Each row is followed by its group and then its class within the group.
[ 5  6 -1 -7 23  6  2  7 12 -9  0  1  2  3 -8 -8 18 12 11  0  0  1 -4] -> Q337 > C
[  2  13  -9 -16   6  22  -8   1   2 -16   7  11   6   8   8   0  -1  46
  27  -5   1  -1  23] -> Q748 > T
[  2  18  -1  11  25  -4   6   0   3  32  -2  -5  -5   3   8  -2  -2  14
 -20   5   6  13  -8] -> Q123 > D
[  3   8   4  -1  11   5   4 -19  -6  23  -7  -1  -5   1  -1  -5   4  15
 -19   6   3   7  11] -> Q123 > B
[ -1  14   3  13   4  10   0  -4  -7  34  -3   1  -1  10   0  -5  -3   5
 -12   1   5  -4 -10] -> Q123 > D
[  3  18   3  -8   6  24  -7   2  -4 -17  -9   3   0  13   5  -2   2  36
  44   2   3   9   0] -> Q748 > Z
[ 10  -6  -3  -2 -38 -27   1 -19  17  -6  -3  -4   5 -10   4  -2  -3  -7
 -21  11   2 -16   6] -> Q324 > W
[  4   7  -1   7   5 -31   2 -20  19  -8  -9 -11   8  -3  12  -2  -3  17
   3  11   4   0   7] -> Q324 > G
[ -2  17   0   0  16   8   6   2   5 -28   5   1   8   7   0 -13  -2  54
  43 -11 -18  -2   2] -> Q748 > Z
[  4   1   2   9   1 -22   3  -7   8  -8   7  -2  13  -7   5 -10   3  20
 -15  14   5   4   7] -> Q324 > W
[  6  10   2   5  11 -18   1  -2   1  24  -5  -3  -2   4   4  11  -1  27
  -9   1   7  10 -16] -> Q123 > B
[ -1  23   0 -19   5  19   2   1   5   1   1  -7   2  12  -2 -12   9  41
  19  11  -5   2  -1] -> Q337 > J
[  6  23   0  -8  17  18  -2   4   3  27 -11   4   2  10  -4  -3   6  28
  13  10   4 -10  -8] -> Q337 > J
[  1  32   1  15   4  -3  -1  -7  -1  36  -4  -3 -17   4   0  -6   2  -7
  -9   5  10  15 -14] -> Q123 > D
[  6  -2  -4   2 -21 -31  11 -12   6   1  -1  -2   8   5  -6  -6   1   6
 -13   3  11 -17  20] -> Q324 > W
[  7   0   1  -4   8  -9   2  -1  16 -19  -4  -4   7   2  -4 -11   4 -21
  -3  16  11  -9   9] -> Q324 > W
[  0   2   2   0   8   2   4 -11  -5  25  -1  15  -8   2  10  -3  -4  21
 -24  -6  12   8  -4] -> Q123 > B
[ -5   4  -1 -11   8   9  -1   4   6  -6   2   0   6   3   4  -8   1  43
  34  -1   6  -2  17] -> Q748 > Z
[ 16   8  -5  -9 -12 -12   1 -19  20  -5  -5  -8   6   2   9  -8 -11 -10
 -15   5   9 -11   8] -> Q324 > G
[  7  -1  -4  -9   4  25   1  -4  11  14  -4   8  -9  13 -23  -9   7  14
  17   1   2  -2   0] -> Q337 > C
[ -7  16  -1  -6  12  14   0  11  -1  22   0   2 -11   5   1  -4   0  24
  17   6   3  17 -19] -> Q337 > C
[  0  12   0  -6  14  21   1   4  13  -7  -1   5   2  10   0 -10   2  48
  34   4  -1   8   7] -> Q748 > T
[  3  16 -12  -4  24  13  -8   1  26  16  -8   4  -2   5  -6   2   9  25
  12   0   2   1  -6] -> Q337 > C
[  7  13   3  22   2  -3   0   6  -2  12  -3   1 -12   3  -3 -17  -3   4
 -18   0   2   7  -4] -> Q123 > D
[  3   3  -1   2  12  -7   5  -5   1  14 -13  -2  -7  -1  10  -2   1  37
 -24  -4   1  11  -6] -> Q123 > B
[  3  17   1 -15 -16  36   0  42  14  18  10   6 -11  15 -14  -7   5  31
  33  -5  -3  -5  -5] -> Q337 > C
[ -1  14  -2  -9   7  11  -1   0  11  11  -4   7  -2  10  -6  -7   3  25
  23   0 -32 -10  -6] -> Q337 > C
[  3  16   0  28   5  21  -3 -15   2  35  -5  -2  -6   6  -3   2   2 -26
 -17  -1   6   4 -22] -> Q123 > D
[ -3  16   6  -6  11  19   0  -1   5  14  -2  -3  -9   5  -6 -14   7  18
   1  11  -3   2   0] -> Q337 > J
[-16   2  -1   0  -7 -23   2 -15   8  21   7  -7  11   5   0  -5  13  18
 -16  11   7  -8   7] -> Q324 > W

Each row is followed by its group and then its class within the group.
[-5  1  5 -6 11 -5 -4  2 -5 -4 -2 -5  4 -4  2  5  0 -2 -6  4 -2  3 -8] -> R > <32>
[ -3  11 -20  -5   5  -1   4  -6  -2   4  -2 -19  -2  -9  -2  16   4   4
 -11   7  10   0  -4] -> N > <43>
[ -2 -23  11   1   4   3   2  -5   9   8 -10   2   1  -6 -10  20   1  -5
   8  -2   0  12  -5] -> R > <38>
[  1  14   7  -8   8  14  -7   7   5 -11  -2  -4  -7 -11  12  -8   7   5
  11   8   5   2  -9] -> N > <43>
[ -2  14   1  -5  -6  27 -10   9   1 -20   4   6  -4 -20  13  21   9   1
  37 -15  23  18  -4] -> K > <37>
[ 10   0  19   2   8  11  -4   0  -1  -2   9  11 -10   0  13  -3  10  -7
  17  -1   0   0  -5] -> R > <32>
[ -8   4   1   3   5   5   4  -1   0   2   0 -15  -4  -5   4  -4  -3  -6
   4  -1   6   4   1] -> K > <45>
[  8  51  -1 -16   3  16  -3  10   4 -11  11 -11 -12 -22  15  -7  11   5
   7   1  23   2 -11] -> N > <43>
[ -2   9 -10  -3   3  11  -7  -3  -1   4   4 -14  -6 -26   7 -12  19   2
  -6  11  15   6  -5] -> N > <43>
[ -5  17   3   3  -6  19  -4  15   2  -9   7 -10 -23 -14  14   3  10   7
  17   4  28  10 -12] -> K > <45>
[ -7  14   7   3  10   5  -7   1   0  -5   8 -16  -2 -12   9 -11  15   2
  -5  18  -3   2 -10] -> R > <32>
[ -7  11  12   6  15  -4  -3   3   2 -10  12 -10  -4 -18  10  23  25   2
  15   8  20  15  -8] -> R > <38>
[ -1  -4  -3   2  -9   8  -1   0  -5  -7 -13   3   2   6  -9  13  -7  -1
  13  -4  -1  -7  10] -> K > <45>
[ -3   9  16 -16  -2   6  -5   2   0  -5   7 -16  -7  -9  14   8  10   0
  19   5  17  14 -13] -> R > <38>
[ -8  -1   6   0  13  12   0   6  25 -14   5   4 -10   5   1 -20  -7   4
   8  -5   3  -1  13] -> K > <45>
[  6  25  -3 -12  15   7   1  -2   2  -2   1  -9  -6  -7  10 -28   9   3
  -5   6  -3  16   0] -> N > <40>
[  0  11   0  -9   8  12  -5   1   6   1   5  -2  -9 -14  17   0  12   4
   9   8  17   0  -2] -> N > <43>
[-13  13   3 -15   8   7  -2  -1  -3  19   0 -15  -8 -14  11 -23  16   2
   1  15  17  13 -18] -> N > <40>
[-16  -2   0   2   9   5   2 -21  22   8  -5 -12  -9   0  10 -24   0  -1
  -9  10 -16  12  -2] -> R > <32>
[-21   0   4  15  14  -9   4  -5   3  -1  -5 -17   9  -3 -13  -6   0   7
 -23   5 -13  -3   1] -> R > <38>
[  0   6   7  12   8   0   1   2  -1  -3  -2  -8  -9  -4   7  -8  17   2
   2   8 -17  -7   1] -> R > <32>
[  2  19  10  -4  14   6  -7  -4   1 -14   3   7  -9   4  25  -8  -2   1
  16  -8   6   2   4] -> N > <43>
[-27  -1  -4   0   1  -5   7  -3  -9  12  -8 -40  12 -13   1 -39  12   7
 -23   8   0   5  -3] -> R > <32>
[  1   8  10 -14   5  14  -3  -6   2   1 -10 -12 -10  -4  24 -32  10   4
  -2   7   8  -1  -7] -> N > <40>
[  0   6  10  -2  -2  18  -3   7   1 -11   8  -5  -9 -16   8   9  11   2
  24   3  13  18  -7] -> K > <45>
[ -8   9   2  -7  17   2  -3  -3   0  -5  -4  -8 -12  -5  10 -19  11   5
   1   7   3   1 -19] -> N > <43>
[ -2   3  -4 -12  13  -1  -1 -10   4  -9 -17   7  -3   6  -1  -6   5   2
  12   0  -5  -3   8] -> N > <43>
[ -9  -1   1   5  -8  10  -3   3   2  -4  -8  -4  -9 -11   6   9  -4   6
  11  -1   3   8   4] -> K > <45>
[ -4  -3 -12 -10  -4  10  -3 -10   0  -1  -6  -4  -3 -12   3   2  -3   0
   4 -18  11   8  -6] -> K > <37>
[  4  15   1 -12  15   1  -2   4  -1  -3  11  -7  -6 -21  19 -14  11   3
   4  13   7  -1  -2] -> N > <40>
[-10  15  -3  -8  16   8   0  -4   2  -1   1 -20 -10 -16   6 -16  10   9
  -9  14  10   1 -11] -> N > <40>
[ -6   3  -1   3   2  16  -5   4   2  -6  -8  -2 -15  -9   4   7 -14  -3
  32  -1   8   6   2] -> K > <37>
[  5  18  -2 -12   5   9  -5   8   0 -10   0 -11 -11 -14   8   0  10   8
   8   8  10   5  -5] -> N > <43>
[-6  3 -1  2 18  5 -1 -8 -3  2 -6 -6 -1 -2  0 -9  3 -2 -1  1 -8  4  8] -> R > <32>
[ -9   6  -2  -2  -5  22  -7   5  -1 -10   5  -3  -9  -3  13   3   1  10
  14   5   5   7 -14] -> K > <37>
[ -5   1   0   9   5   0  -5   7  -4 -12   5  -7  -3 -18   7  10   8   6
   8   6   8   8  -7] -> R > <38>
[ -5  12  11   4   7  10  -4  -6   1  -6   1   1 -10  -8   7   1  -3   2
   6  11  -1   5  -7] -> R > <32>
[  9  11   5  -6  16   7 -10  -5  -3 -10   7   3  -3 -11   2  -7   3   0
   3   2   5   2  -4] -> N > <40>
[  1  19  -6 -15   7   8  -7  -2   2   1  -2  -8 -16 -16   9  -6  11   1
   8   4  13   7 -15] -> N > <43>
[ 13  10  19 -15  20  14 -14  -2   1  -9   7   5  -5  -4  10 -16  14   5
  18   5  -2   3   1] -> N > <40>
[-10   6   5   6  -9   8   0  -2   8  -5  -2   4  -1  -1   5   1  -1  33
  12  -3   4   6  -2] -> K > <45>
[  4  12   0  -9  14   7   0  -2   5   0   2  -7  -5   3   4 -19  15   0
  -2  10   4   6   0] -> N > <40>
[  1  -8   3   6  -2   8  -6  -2  -3 -11  -1   9 -12  15   1  -3 -14  -8
  26 -10  -7   1  13] -> K > <45>
[ -8   6   3   7   0  17 -17  -2   2 -10  -2  -9  -9 -13   1   1   2   6
  38   0   6 -10  -4] -> K > <37>
[ -7   7  19  19  28  -4  -6  -1  -1 -18   8   3   5  11  -2  12   7   4
   0   4 -13   2   4] -> R > <32>
[ 13  37  23  -1  15  24 -21  16   9 -19  40  -6 -26 -49  38  28  35   9
  33  10  34  20 -38] -> R > <32>
[-12   2   8  14   9  12  -4  -1  -1  -8  -7  11 -13   6   0   8 -12   1
  11   1   3   3   4] -> K > <37>
[-23  -3  -1  18   6 -10   0  -3  -1   3   2 -22   5 -11   2   1   5   5
 -13  12 -13   5  -1] -> R > <38>
[-14   4   3   8  -3   5   9   4  14   6   2 -11  -2  -5   3 -13  11  -2
   9  -2   6  15 -16] -> R > <32>
[-10   1  13   1   9   1   2  -4   0   0  -3  -8   1  -7   5  10  10   7
 -14   6  -1   6  -5] -> R > <38>
[  0   5   8 -13  20   1   0 -12  -2  -6   8  -6 -13  -1   4 -21   1   6
   4   4  -3   3   4] -> N > <40>
[  2   7  16 -10  -2   1  -7   9  -1   3   6  -8  -6  -9  13  -2   5   1
   6   6   1   7 -12] -> R > <38>
[  1   7   7  -3  13   6  -5   6   3  -1   6   1 -11  -7   5 -23  13  -3
  -4   7  10   8  -4] -> N > <40>

Each row is followed by its group and then its class within the group.
[ -8  -8   7  -3   8  -9   4 -13  -6 -11   5  12  -4   0  -2  -8   5  -5
  -2   3  -7  -3   4] -> Q753 > (26)
[-10  -5  -2   7   2  -8   6  -2  26 -19  10  10   2 -11   4  11  11  -5
   5   3 -14 -11   8] -> Q753 > (22)
[ -6  -1   0  -4  14 -11  -6  -3   7 -26  -1   7  -2 -10  -2  -1  11  -1
   0   4 -14   8   5] -> Q753 > (22)
[-11   1  -1  -7 -13  -7   2  -8   3  -4  -5  -5   2   1   3  -1   9   6
   7   9 -14  -1  -6] -> Q783 > (25)
[  0   3  -2   8  -4   0   5  -6 -15  18  -3 -26  18  -8   0   4  -1  10
   6   2  -3 -14  -7] -> Q783 > (29)
[ -7  -2   6  -9   2 -23   7 -15 -31  -4   2  19  -9  14  -1 -29   6   8
   8  -2  -2   5   1] -> Q783 > (17)
[ -8   1  -4  -8   5 -18   0  -8  19 -24   3  11  -6  -4   0  -5  14  -3
  -6   1 -12  11   1] -> Q753 > (15)
[  1   1   2 -15   6  -6   6  -2 -15 -14   0  -7  -4  -2  -4 -10   3  10
   4   3   2   3   6] -> Q753 > (15)
[  7  -2  -3 -11  11   0  -5  -4 -13 -12   1   7 -14   1  -1  -5   3   2
  12  14   3  -1   5] -> Q753 > (15)
[ -9  -1   1  -3  -9 -13  12  -9  17 -12  -1 -11   1   3   1  -1  12  -2
  -4  -6 -17   0  -1] -> Q783 > (25)
[ -7  -8   3 -16  -5  -7   3  -7 -34  -5   1  -2  -8  20  -1 -21   9   4
  -1   2  -7  11  -7] -> Q783 > (25)
[ -6  -1   1  -9  -7 -11   0 -14 -14   2   5  -7   1   5   3  -9   9   4
   1   9 -15  -5   2] -> Q783 > (29)
[ -2  -1   0  -2  -7  -8   0  -7 -14   0   1   1   9   6  -1  -6   0   2
   0  -1 -11   3  -1] -> Q783 > (25)
[ -4  -1  -4   3   7 -12   2  -7   9 -35  -1   8   1  -5  -3  -3   7  -7
  -1   3 -11   9   4] -> Q753 > (22)
